Here is a tiny trained network, its code and every weight. The questions are about switching its units off for an input and a class, where a switched-off unit gives its printed mean instead of its output.

import numpy as np


def w(rows, s, z=0):
    codes = np.array(rows[::2]) - 128.0
    scale = np.full(codes.shape[1], s)
    scale[-1] = z or s
    return codes * scale


def norm(h):
    return h / np.sqrt((h * h).mean(-1, keepdims=True) + 1e-5)


def f(y):
    return y / 2 * (1 + np.tanh(0.7978845608 * (y + 0.044715 * y**3)))


def log_softmax(a):
    a = a - a.max(-1, keepdims=True)
    return a - np.log(np.exp(a).sum(-1, keepdims=True))


def net(x, mask):
    res = np.array(x, float).reshape(1, 8) / 4 @ E
    u = 0
    for l in range(4):
        y = f(norm(res) @ A[l][:, :-1].T + A[l][:, -1])
        res = res + np.where(mask[u : u + 10], y, B[l][:, -1]) @ B[l][:, :-1]
        u += 10
    return log_softmax(norm(res)[-1] @ U[:, :-1].T + U[:, -1])


A, B = {}, {}
E = w([
[104,86,184],'x0',
[82,254,170],'x1',
[137,147,96],'x2',
[129,129,127],'x3',
[129,132,121],'x4',
[217,148,199],'x5',
[131,124,126],'x6',
[141,153,92],'x7',
],0.0093)
A[0] = w([
[32,111,34,175],'L0N0',
[154,112,163,69],'L0N1',
[220,131,169,53],'L0N2',
[114,2,173,162],'L0N3',
[183,128,176,4],'L0N4',
[202,150,88,97],'L0N5',
[177,99,63,89],'L0N6',
[128,152,81,91],'L0N7',
[165,90,137,44],'L0N8',
[148,106,157,39],'L0N9',
],0.0074,0.004)
B[0] = w([
[212,164,184,252],'L0N0',
[29,61,53,113],'L0N1',
[95,120,154,150],'L0N2',
[204,26,66,255],'L0N3',
[114,127,118,107],'L0N4',
[128,146,3,145],'L0N5',
[155,61,92,155],'L0N6',
[159,174,88,121],'L0N7',
[78,81,65,111],'L0N8',
[40,66,53,98],'L0N9',
],0.005,0.0031)
A[1] = w([
[126,123,155,64],'L1N0',
[4,104,57,138],'L1N1',
[185,100,81,92],'L1N2',
[123,172,144,71],'L1N3',
[75,119,132,86],'L1N4',
[116,123,156,58],'L1N5',
[209,133,194,4],'L1N6',
[13,109,60,147],'L1N7',
[117,161,143,47],'L1N8',
[108,82,197,122],'L1N9',
],0.014,0.0043)
B[1] = w([
[132,146,103,111],'L1N0',
[251,146,217,169],'L1N1',
[98,86,156,252],'L1N2',
[102,97,122,166],'L1N3',
[185,155,97,114],'L1N4',
[128,131,103,110],'L1N5',
[230,139,187,185],'L1N6',
[234,141,214,167],'L1N7',
[101,111,126,134],'L1N8',
[121,166,50,206],'L1N9',
],0.011,0.0038)
A[2] = w([
[55,137,58,85],'L2N0',
[79,57,205,50],'L2N1',
[118,123,166,64],'L2N2',
[85,119,130,69],'L2N3',
[36,71,27,97],'L2N4',
[131,150,48,37],'L2N5',
[4,159,37,36],'L2N6',
[67,248,185,249],'L2N7',
[174,114,110,2],'L2N8',
[254,229,161,166],'L2N9',
],0.0065,0.0037)
B[2] = w([
[187,122,123,116],'L2N0',
[145,170,89,120],'L2N1',
[138,144,111,112],'L2N2',
[137,151,115,106],'L2N3',
[85,200,23,136],'L2N4',
[129,149,133,107],'L2N5',
[191,120,199,127],'L2N6',
[121,3,45,253],'L2N7',
[92,175,180,109],'L2N8',
[108,40,144,245],'L2N9',
],0.0065,0.005)
A[3] = w([
[160,81,134,200],'L3N0',
[31,101,55,231],'L3N1',
[106,60,181,123],'L3N2',
[41,210,172,163],'L3N3',
[55,250,204,224],'L3N4',
[124,194,140,14],'L3N5',
[117,196,28,123],'L3N6',
[184,1,189,253],'L3N7',
[5,13,166,114],'L3N8',
[5,206,171,137],'L3N9',
],0.0088,0.0034)
B[3] = w([
[101,144,129,175],'L3N0',
[96,170,151,176],'L3N1',
[125,155,102,158],'L3N2',
[125,60,90,130],'L3N3',
[150,3,84,135],'L3N4',
[158,118,97,117],'L3N5',
[127,148,131,138],'L3N6',
[87,176,130,255],'L3N7',
[122,161,117,175],'L3N8',
[89,83,134,135],'L3N9',
],0.014,0.012)
U = w([
[119,185,109,255],'0',
[254,122,207,120],'1',
[103,202,105,159],'2',
[105,200,103,161],'3',
[104,200,108,133],'4',
[94,20,57,7],'5',
[143,218,99,72],'6',
[129,229,96,25],'7',
],0.0095,0.0048)

Each question gives the input, the list of numbers given to net, and the class t.
The units are the neurons (one row each of A and B). Each row of codes is followed by its name. A weight is (code - 128) times the scale printed after its matrix; where a second scale follows, it is the last column's (A, B and U).
mask holds one flag per neuron, layer by layer. A switched-off neuron (its flag False) gives its mean, the last column of its row in B, instead of its output. The means were averaged over made-up inputs and are rounded, as every weight is.
A unit's drop is (log p(t) with every unit on - log p(t) with that unit switched off) / (log p(t) with every unit on - log p(t) with every unit switched off).
The circuit of an input: a set's keep is (log p(t) with only the set's units on - log p(t) with every unit switched off) / (log p(t) with every unit on - log p(t) with every unit switched off). Starting from the 12 units with the biggest drops (on a tie, the unit counted first), units are removed one at a time, each time the one whose removal leaves the highest keep (on an exact tie, the one counted first), for as long as the keep stays at least 0.8.
units of the circuit, in order: the units of the circuit, biggest drop first
k most important neurons: the k neurons with the biggest drops, biggest first
drop when u is switched off: that unit's drop, to one decimal
input [3,6,3,-2,0,2,-3,-4], class 5: most important neuron -> [L0N3]
input [-6,8,7,2,3,3,-2,6], class 5: 2 most important neurons -> [L3N4 L3N7]
input [-3,6,-5,6,-3,7,-1,0], class 1: units of the circuit, in order -> [L3N4 L3N1]
input [0,-6,-1,6,7,1,-4,-2], class 2: units of the circuit, in order -> [L2N7 L3N7]
input [8,8,-1,1,4,3,1,-4], class 5: units of the circuit, in order -> [L3N4 L3N3]
input [-4,5,-6,-6,2,7,-6,4], class 1: units of the circuit, in order -> [L3N1 L3N4]
input [-5,7,1,-4,2,0,2,5], class 5: units of the circuit, in order -> [L3N4 L3N7]
input [6,8,4,6,-7,-6,-6,-3], class 5: 2 most important neurons -> [L3N4 L0N3]
input [-2,-8,-4,3,3,6,4,-1], class 5: 3 most important neurons -> [L0N0 L1N1 L1N7]
input [5,6,-7,-5,-4,-8,6,-3], class 1: units of the circuit, in order -> [L1N1 L1N7]
input [-6,-2,-3,1,6,-7,2,6], class 1: 2 most important neurons -> [L1N1 L1N7]
input [-7,7,3,7,6,-8,-2,-3], class 1: 2 most important neurons -> [L1N1 L1N7]
input [-4,7,-6,-6,6,-2,2,1], class 5: 2 most important neurons -> [L0N3 L3N4]
input [-6,2,-1,-3,3,-8,1,-5], class 1: units of the circuit, in order -> [L1N1]
input [1,-7,-6,-3,0,-8,-5,-4], class 1: 4 most important neurons -> [L1N1 L1N7 L2N7 L3N1]
input [-1,1,1,6,-7,-8,1,5], class 1: drop when L1N1 is switched off -> 0.3
input [-6,-1,5,2,0,-6,-2,-4], class 1: drop when L1N7 is switched off -> 0.7
input [-1,-1,4,-8,-3,-8,6,-3], class 1: drop when L1N3 is switched off -> 0.0
